Here are made-up nodes, facts about them, and rows of numbers that follow some of those facts. Name the node behind each unnamed row.

There are 3 kinds of fact about the nodes: Ξ, ω, ψ.
Ξ: uses; ω: points at; ψ: belongs to class
J12	Ξ	J746; J132	Ξ	J857; J133	Ξ	J505; J136	Ξ	J6; J139	Ξ	J922; J156	Ξ	J233
J157	Ξ	J266; J158	Ξ	J282; J161	Ξ	J485; J169	Ξ	J687; J177	Ξ	J256; J180	Ξ	J947
J200	Ξ	J455; J205	Ξ	J480; J209	Ξ	J862; J224	Ξ	J619; J225	Ξ	J285; J229	Ξ	J77
J233	Ξ	J748; J236	Ξ	J990; J241	Ξ	J827; J245	Ξ	J46; J255	Ξ	J512; J256	Ξ	J325
J266	Ξ	J554; J272	Ξ	J675; J274	Ξ	J425; J282	Ξ	J558; J283	Ξ	J631; J285	Ξ	J538
J292	Ξ	J442; J304	Ξ	J337; J320	Ξ	J465; J325	Ξ	J228; J327	Ξ	J236; J345	Ξ	J878
J366	Ξ	J809; J394	Ξ	J598; J403	Ξ	J772; J404	Ξ	J773; J406	Ξ	J169; J407	Ξ	J403
J414	Ξ	J133; J425	Ξ	J406; J442	Ξ	J158; J449	Ξ	J664; J455	Ξ	J65; J46	Ξ	J747
J465	Ξ	J945; J472	Ξ	J580; J473	Ξ	J586; J480	Ξ	J404; J481	Ξ	J303; J485	Ξ	J205
J491	Ξ	J292; J492	Ξ	J407; J50	Ξ	J719; J505	Ξ	J225; J512	Ξ	J481; J538	Ξ	J713
J540	Ξ	J200; J544	Ξ	J911; J545	Ξ	J694; J554	Ξ	J903; J555	Ξ	J545; J558	Ξ	J927
J578	Ξ	J540; J580	Ξ	J267; J586	Ξ	J582; J592	Ξ	J449; J594	Ξ	J345; J598	Ξ	J274
J6	Ξ	J613; J611	Ξ	J915; J619	Ξ	J473; J631	Ξ	J849; J65	Ξ	J96; J664	Ξ	J307
J675	Ξ	J157; J68	Ξ	J272; J681	Ξ	J835; J687	Ξ	J97; J694	Ξ	J612; J701	Ξ	J962
J703	Ξ	J320; J713	Ξ	J950; J719	Ξ	J592; J743	Ξ	J974; J746	Ξ	J858; J747	Ξ	J555
J748	Ξ	J283; J77	Ξ	J136; J772	Ξ	J855; J773	Ξ	J366; J79	Ξ	J161; J809	Ξ	J156
J826	Ξ	J229; J827	Ξ	J924; J835	Ξ	J486; J849	Ξ	J12; J855	Ξ	J139; J858	Ξ	J681
J862	Ξ	J578; J878	Ξ	J248; J903	Ξ	J177; J911	Ξ	J491; J915	Ξ	J79; J922	Ξ	J209
J934	Ξ	J414; J935	Ξ	J701; J945	Ξ	J628; J947	Ξ	J327; J950	Ξ	J865; J962	Ξ	J544
J97	Ξ	J826; J974	Ξ	J132; J990	Ξ	J304; J12	ω	J236; J133	ω	J248; J15	ω	J413
J156	ω	J768; J158	ω	J441; J161	ω	J491; J169	ω	J761; J186	ω	J719; J187	ω	J747
J200	ω	J679; J202	ω	J158; J205	ω	J586; J206	ω	J855; J207	ω	J28; J222	ω	J132
J224	ω	J320; J225	ω	J77; J228	ω	J266; J233	ω	J862; J245	ω	J187; J248	ω	J743
J256	ω	J904; J266	ω	J156; J272	ω	J406; J274	ω	J133; J28	ω	J15; J303	ω	J773
J318	ω	J796; J320	ω	J656; J327	ω	J545; J334	ω	J79; J335	ω	J748; J344	ω	J414
J356	ω	J500; J404	ω	J68; J406	ω	J334; J41	ω	J629; J414	ω	J565; J425	ω	J207
J441	ω	J797; J46	ω	J224; J465	ω	J172; J467	ω	J353; J473	ω	J366; J483	ω	J678
J485	ω	J899; J486	ω	J404; J49	ω	J878; J50	ω	J425; J500	ω	J852; J506	ω	J592
J512	ω	J693; J519	ω	J922; J540	ω	J483; J544	ω	J687; J545	ω	J746; J565	ω	J202
J574	ω	J598; J578	ω	J865; J582	ω	J318; J59	ω	J66; J592	ω	J356; J594	ω	J449
J598	ω	J947; J605	ω	J245; J609	ω	J809; J611	ω	J327; J613	ω	J519; J629	ω	J631
J631	ω	J222; J636	ω	J582; J65	ω	J46; J656	ω	J274; J66	ω	J467; J661	ω	J574
J662	ω	J177; J667	ω	J292; J677	ω	J455; J678	ω	J580; J679	ω	J211; J68	ω	J636
J681	ω	J169; J687	ω	J661; J693	ω	J903; J701	ω	J849; J703	ω	J967; J743	ω	J337
J746	ω	J59; J747	ω	J677; J748	ω	J97; J755	ω	J506; J761	ω	J394; J768	ω	J505
J79	ω	J395; J796	ω	J325; J809	ω	J558; J826	ω	J255; J835	ω	J200; J849	ω	J578
J862	ω	J114; J865	ω	J345; J869	ω	J283; J878	ω	J611; J880	ω	J512; J899	ω	J50
J903	ω	J681; J922	ω	J915; J924	ω	J667; J934	ω	J65; J935	ω	J772; J962	ω	J282
J967	ω	J303; J97	ω	J871; J114	ψ	694; J12	ψ	694; J132	ψ	16; J133	ψ	694
J136	ψ	16; J139	ψ	16; J15	ψ	694; J156	ψ	685; J157	ψ	694; J158	ψ	694
J161	ψ	694; J169	ψ	694; J172	ψ	16; J177	ψ	694; J180	ψ	16; J186	ψ	685
J187	ψ	685; J200	ψ	685; J202	ψ	16; J205	ψ	16; J206	ψ	16; J207	ψ	694
J209	ψ	685; J211	ψ	694; J222	ψ	685; J224	ψ	685; J225	ψ	694; J228	ψ	694
J229	ψ	16; J233	ψ	685; J236	ψ	694; J241	ψ	16; J245	ψ	694; J248	ψ	694
J255	ψ	694; J256	ψ	685; J266	ψ	694; J267	ψ	16; J272	ψ	694; J274	ψ	694
J28	ψ	685; J282	ψ	694; J283	ψ	694; J285	ψ	685; J292	ψ	694; J303	ψ	685
J304	ψ	16; J307	ψ	694; J318	ψ	694; J320	ψ	16; J325	ψ	694; J327	ψ	694
J334	ψ	694; J335	ψ	685; J337	ψ	16; J344	ψ	694; J345	ψ	694; J353	ψ	694
J356	ψ	685; J366	ψ	16; J394	ψ	685; J395	ψ	16; J403	ψ	694; J404	ψ	694
J406	ψ	694; J407	ψ	16; J41	ψ	685; J413	ψ	694; J414	ψ	694; J425	ψ	694
J441	ψ	694; J442	ψ	685; J449	ψ	685; J455	ψ	685; J46	ψ	16; J465	ψ	685
J467	ψ	16; J472	ψ	685; J473	ψ	16; J480	ψ	694; J481	ψ	694; J483	ψ	16
J485	ψ	694; J486	ψ	694; J49	ψ	685; J491	ψ	694; J492	ψ	685; J50	ψ	16
J500	ψ	694; J505	ψ	16; J506	ψ	16; J512	ψ	685; J519	ψ	16; J538	ψ	694
J540	ψ	685; J544	ψ	694; J545	ψ	685; J554	ψ	16; J555	ψ	16; J558	ψ	16
J565	ψ	694; J574	ψ	694; J578	ψ	685; J580	ψ	694; J582	ψ	16; J586	ψ	694
J59	ψ	694; J592	ψ	694; J594	ψ	685; J598	ψ	694; J6	ψ	685; J605	ψ	16
J609	ψ	694; J611	ψ	694; J612	ψ	16; J613	ψ	16; J619	ψ	685; J628	ψ	685
J629	ψ	685; J631	ψ	694; J636	ψ	685; J65	ψ	16; J656	ψ	694; J66	ψ	16
J661	ψ	685; J662	ψ	685; J664	ψ	694; J667	ψ	694; J675	ψ	685; J677	ψ	685
J678	ψ	694; J679	ψ	685; J68	ψ	16; J681	ψ	16; J687	ψ	694; J693	ψ	16
J694	ψ	16; J701	ψ	16; J703	ψ	16; J713	ψ	694; J719	ψ	16; J743	ψ	685
J746	ψ	16; J747	ψ	685; J748	ψ	694; J755	ψ	694; J761	ψ	694; J768	ψ	685
J77	ψ	16; J772	ψ	16; J773	ψ	16; J79	ψ	694; J796	ψ	694; J797	ψ	685
J809	ψ	694; J826	ψ	685; J827	ψ	16; J835	ψ	694; J849	ψ	16; J852	ψ	694
J855	ψ	694; J857	ψ	16; J858	ψ	685; J862	ψ	16; J865	ψ	694; J869	ψ	694
J871	ψ	685; J878	ψ	685; J880	ψ	694; J899	ψ	685; J903	ψ	685; J904	ψ	694
J911	ψ	694; J915	ψ	685; J922	ψ	694; J924	ψ	685; J927	ψ	685; J934	ψ	16
J935	ψ	16; J945	ψ	685; J947	ψ	16; J950	ψ	694; J96	ψ	694; J962	ψ	16
J967	ψ	694; J97	ψ	694; J974	ψ	694; J990	ψ	685

Named rows:
J687: [  6   5 -12  -3 -16   1 -11  -6   0  -4   9   3   8   3   7 -12   1   7
   4 -21   4   0 -19  -5  -6 -11 -13  -9  -9   2  -2   0   1  -7  -2  -7]
J492: [  7   3  32  -9  -6   4  -7 -20  -5 -47  23 -19 -20  35 -20 -26  22  17
  -8   6   1  23 -23 -16  -3  10  -3  -4 -34   8   4 -22  -3  -9 -15  27]
J512: [  3   7   5   2 -14 -12   5  -9  -7 -17  18   7 -19  14  -1 -19  10   6
  -6  11  -5  36   6  -8  -3   3  -3  -9 -10  14  -8  -8  -1  -7  -8  -7]
J46: [  4   9   0   5 -11 -11  -7 -23  -7   3  -2  -2  10  -2 -15 -18  14  12
   1  -9 -17  16  13  15 -15   1   9 -12   3  -4   0  -5   6  -4 -12   3]
J747: [  4   6   7   2 -23 -12  14  -7   0 -12   9   4 -22  15  -4  -4  10   6
  -6  16  -4  20   3  -8   6   5  -3  -9 -13  21   1 -16  -6  -4 -10  -5]
J796: [  0  -2  -3   1 -16   2 -11  -9  -6  -1  11   3  15  -2   7 -14   5   9
   3 -11   1   7 -12 -15  -3 -14  -5  -5  -1  -2  -4  -5   0  -7   7  -6]
J950: [  3   1  -8   0 -16  -1  -8  -8  -1  -3   9   5  12   1  11  -9   1   7
   7 -13   5   0 -16  -6  -8 -10 -12  -6  -8   2  -2   0   1  -7   0  -5]
J713: [  3   0  -7  -1 -16   1  -8  -9  -3  -3   9   4  15   3  10  -7   3   7
   6 -13   3  -2 -13  -7  -7  -9 -10  -6  -5   2  -6   0   0  -7   1  -6]
J266: [  4   5  -2  -2 -18   0  -5  -5  -9  -5   1   2  10  -3   9  -7   2  11
   4  -8   2  -6 -14 -17  -7 -10  -7  -1  -9   4   3  -7  -3  -8   4  -7]
J6: [  0   3   7   6 -38  -9  -6 -22  -2   1  33  20 -50   5   4 -28   9  14
   7 -15  -4  26  36 -11 -33 -24 -15   1 -30  24   4 -12  -8  -4  -5  -5]
J248: [  5   6 -21   1 -20   0 -15  -8  -2  -8  23  23  19   0  11  -8  -2   2
  18 -32   8   9  -4   2 -25  -8 -24  -8 -15  -1  -4  14   8  -8 -10  -6]
J283: [ -7  -5  10   9 -30   9 -16 -10   3 -23   7   7  22  -4 -17  10   5  11
   5  -1 -11   2  -2 -21  12  -2   0 -16  13  -1 -13 -15  -1  -6  11  -4]
J924: [ -7 -13  28   7 -13 -22  26 -21  -8   7  17   7   1   2   2  18  11  -7
  -1   9 -11  35  25 -32  20  44   9 -14  -8   9 -14 -10  -3  -3 -18   8]
J974: [  7   6  -7  -3 -20   1 -12  -7  -2   1   9   8  11   3   7 -15  -1  10
   7 -27   5   0 -17  -6 -13 -15 -15  -3 -11   3   0   1   1  -7  -3  -8]
J414: [  4   0   8  -2 -19   0 -12 -10  -1   4   6   2   6   2  -2 -13   2   8
   5 -26  -2   0 -14 -20   4 -14  -5  -6  -5   4  -5  -2  -1  -7  -4  -5]
J858: [ -9   5   9   5 -23  -9  -1 -18  -7 -39   5   6 -25   5 -21  23   9  14
  -3   7 -28  51  -3 -28   9  23  -1 -44   1   6 -12 -22   1  -7   5 -10]
J139: [  1  10  17   4  -8  -8  -2 -22   6  -5   3  -4   8   7 -14 -16  14  14
   1   4  -9   2  -2   8 -26  -3   2 -15 -10  -4   4  -9   6  -5 -22  13]

Name these rows:
No name comes twice in this set of rows, the named rows included.
[  3  -9  22   0 -25   2  -6  -9   2   8  11   7  20   2  -6  -8   2   2
   3 -20  -3  -1  -6 -23  13  -4   1  -2  -1   4  -9   0   0  -6 -10   0] => J667
[  6  12 -30  12 -25 -20  -1 -15 -12  36 -18  16  10 -21 -15 -15   6   5
   1 -15 -25  23  35  29  -5   3  17 -11  23   4  -3   2   5  -2  -2 -25] => J65
[ 12  12 -18  -3 -24  -6  -5 -12  -2 -11  27  15 -27  21  -9 -23   7   5
   1 -24   3  39  -1  10 -10   4 -17 -17 -22  16   2   1   3  -6 -20  -5] => J878
[-10  11  31  11 -20 -13  -7 -28   2 -16 -12   7  -2  -9 -26  15   7  19
   0  13 -42  31 -10 -15 -19   2   9 -45  17 -12  -9 -18  10  -6  -3  -8] => J681
[  8   9  16  -3  -4 -18   1 -25  -7  21 -20 -19  -6  -2 -15 -22  12  17
  -9  -7 -20   8  -4  -1  -4   1  21 -13  -5  -1  10 -15   0  -6  -9   4] => J703
[  8   7 -39   1 -17 -18  -1 -25 -10   3  16   1 -45  13   8 -13  10  14
   4 -30   4  36   8  12  -9  15 -19 -26 -35  14  12  -9  -4  -4  -4   0] => J826
[  0 -11  -6   2   3  -3   7  -5 -11  24  11 -12  36  -5  29 -37  13   1
  -5  14  18 -20   7   2  10 -18   7  28  -1   1  -5  -3  -9  -3   4   8] => J79
[  1   3   0   9 -30   1  -3  -7  -1 -25  24  12  -6  17 -20 -14  14   5
  -4  10  -3  26  14   7   6   5  -7  -7  -1  17 -12 -13  -1  -3 -11   0] => J797
[  7  14 -19  11 -40   5 -30 -22  -9  -6   8  15   1 -13 -29 -13  18  19
  18 -33 -15  -1  60  20 -44 -12  -2   4 -12   2  18 -10   2  -5  -8  11] => J77
[ -2   1  -8   6 -21   9 -15  -5   1 -18  21  11  24   3   2 -12   6   6
   4   2   4  -3  -9  -1  -9 -15 -13  -4   3   1 -10  -1   4  -6   3  -5] => J325
[ 17  12  -9  -6 -21   1 -14 -11 -12 -20  15   4 -30  20 -21 -35  13  12
  -8 -21  -5  40   4   1   3  -1  -5  -6 -15  15   0  -8   0  -8  -9  -7] => J743
[ 21  12  31 -17 -27 -12   7  -7   0   4   9   8 -41  21 -21 -27   1   7
  -9 -29  -8  29 -14 -22   8  -4  -2  -1 -24  26   4  -5  -5  -9 -30 -11] => J594
[ -6  -2  30  -5 -12  -6  -1 -16 -16 -18  -4   3   9 -16  -4  17  -2  12
   4 -17 -26  31 -18 -60   1   5  12 -24   3 -10 -10 -11   3 -12  16 -11] => J12
[  9  13 -30   2 -30  11 -25  -2   2 -17  14  12  12   9  -2 -19   4  14
   9 -20  10  -5 -12  15 -23 -23 -23  -6 -10   5   0   0   2  -7   3  -9] => J345

Now the same nodes, written a new way:
Some rows with their names:
J677: [ 17 -12  19  -7   3  10  25   8  -8  -3   0 -33 -11 -21  25]
J156: [ 17  26  10   5 -23  35  41  18  -5   4  19 -33  20   2  28]
J245: [ 16 -34   5 -12  22  -8   2   1   1  -2 -29 -11  -8  10  37]
J662: [ 21 -31  20  -2  -4  12   3  10  -1   1 -17 -44 -22 -15  38]
J990: [ 20  18   2 -13  -1   3  46  -5 -30   8  10 -15  23 -44 -15]
J455: [-12 -46  24  -7  -2  16  24  21 -23   4 -16   0  12 -54  -8]
J406: [ 26 -28  19 -15  44 -15  13   1  -1  15 -35   7  -7  -2  36]
J773: [ 47  43 -18  -2 -45  21  35  11  -5   0  34  28  29  -4 -19]
J272: [ 12 -34   5 -13  25 -13   6  -3  -3  -2 -26  -9 -11   7  33]
J303: [ 14 -35  22  -4  -2  12   4  10  -3  -3 -12 -43 -21 -19  34]
J862: [ 18 -26  21 -18  18  -9  27  -6  -3  -9  35  14 -15 -21  -4]
J693: [ 31  -5  12 -19  15 -36  22   7   5  -4  55  -1  18 -11  -5]
J233: [ 10  47   8   3 -13  35  64   8 -15   7  37 -27  41  -1  12]
J582: [ 21 -30  -6   1   6   6  30  -5  -1  -2  49  16 -25 -20  35]
J274: [ 36   7  38 -11  35 -40  56 -20 -20  20 -29  31  19  -4  23]
J492: [ 59  29 -13 -22  15 -26  24 -34 -29  17   0 -43  -5 -42   3]
J594: [ 22 -17  21  -6   3  11  13   8  -8   2 -10 -37 -14 -21  30]

Name these rows:
No name comes twice in this set of rows, the named rows included.
[ 16   0  10 -27  51 -52  24   9  -4   4   1   4  30  -7  14] => J169
[ 33  33 -30  -4 -36   8  19  22  -6 -12 -34  19  30  12   6] => J480
[ 44  26  -9   6 -61  28   9  39  -2  -6 -31 -15   8 -14  15] => J915
[ 15  10  19 -21  19 -40  31  17  -9  -6  28 -33  28 -32  10] => J903
[ 12  41 -11  -5  -4  13  43   9  -5  -7   5   9  39  24  17] => J809
[ 20   9 -20   9 -25  17  16  28   8 -19 -25   9  -1  22  53] => J404
[ -2 -32  21  19  -3  61 -20  -1   1  50  46 -36 -23  50  19] => J746

Now the same nodes, written a new way:
Some nodes and their rows:
J395: [-13 -35  13  33  20  -4   3 -32  -4 -21   5  -2 -31  15  -2]
J491: [-22 -17  16  32   5   5 -11  -9   5 -16  -4  -9 -30  14   5]
J245: [-27 -21  17  29  10   5 -11  -4   4 -18  -6  -6 -31  11   1]
J869: [-27 -22  17  27  14  12 -11  -5   6 -17  -4  -6 -33   7   2]
J974: [-25 -20  17  29   9   9 -11  -7   5 -17  -3  -8 -31   9   3]
J500: [-25 -20  17  30   9   9 -10  -7   4 -18  -3  -8 -30   8   3]
J206: [-17 -38  15  27  29   1   1 -28  -1 -19   4   2 -37  14  -4]
J505: [-12 -34  13  33  21  -6   2 -32  -3 -19   4  -1 -33  19  -2]
J327: [-22 -23  13  38  16   7 -13  -4   6 -15 -10 -12 -27   7   3]
J656: [-25 -22  18  18   0  11  -3  -8   3 -19  -3   1 -36   8  15]
J809: [-27 -22  13  43   5  30  14  -4  -3 -49 -15   3 -30 -15 -15]
J28: [ -8 -46  20  26   5  14  -4 -12   4  -9   1  -4 -18  18 -15]
J899: [-22 -44  24  37   5  14   0 -15   5   1   4   5 -21  16 -13]
J407: [-22 -44  19  30  18 -22  10 -16  -2 -14  -6 -12 -59  34 -12]
J681: [-18 -45  41  23  33  -7  13 -22 -26 -13  32 -25 -21 -22   5]
J136: [ -9 -37   7  34  20  15   4 -45  14  -9   9 -20 -57  16   1]
J256: [-13 -45  22  27   9  17  -5 -14   9  -1   1   2 -23  19 -13]

Name these rows:
No name comes twice in this set of rows, the named rows included.
[-25 -20  18  30   8   2 -11  -4   7 -12  -8 -11 -41  20   1] => J922
[-43 -62 -14  28  21   7   7 -26   4 -46  10   5 -25  -6 -11] => J205
[-26 -20  17  26  14  11 -13  -5   7 -15  -4  -6 -34  10   2] => J225
[-21 -52  26  30  -2  -8   5   2   3   0 -10  -9 -43  37 -22] => J492
[ -5 -34  19  25  15  27 -17 -25  12   2   5  14  -8  19  -5] => J540
[-14 -35  14  29  25  -3   1 -31  -1 -18   3   1 -35  18  -3] => J554
[ -9 -49  21  21  -5  12   3  -5   1  -8   9  15 -29  22  -1] => J224
[-22 -23  46  26  21  15   8   3 -19 -18  11 -21 -25 -27   2] => J12
[-12 -44  24  44   1  36  24 -10  -6 -33 -10  11 -20  -7 -31] => J156
[-12 -38  15  20  16   0   8 -27  -4 -22   9  11 -42  16  10] => J320
[-13 -44  23  29   4  11  -3 -13   5  -3   0   2 -21  22 -13] => J675

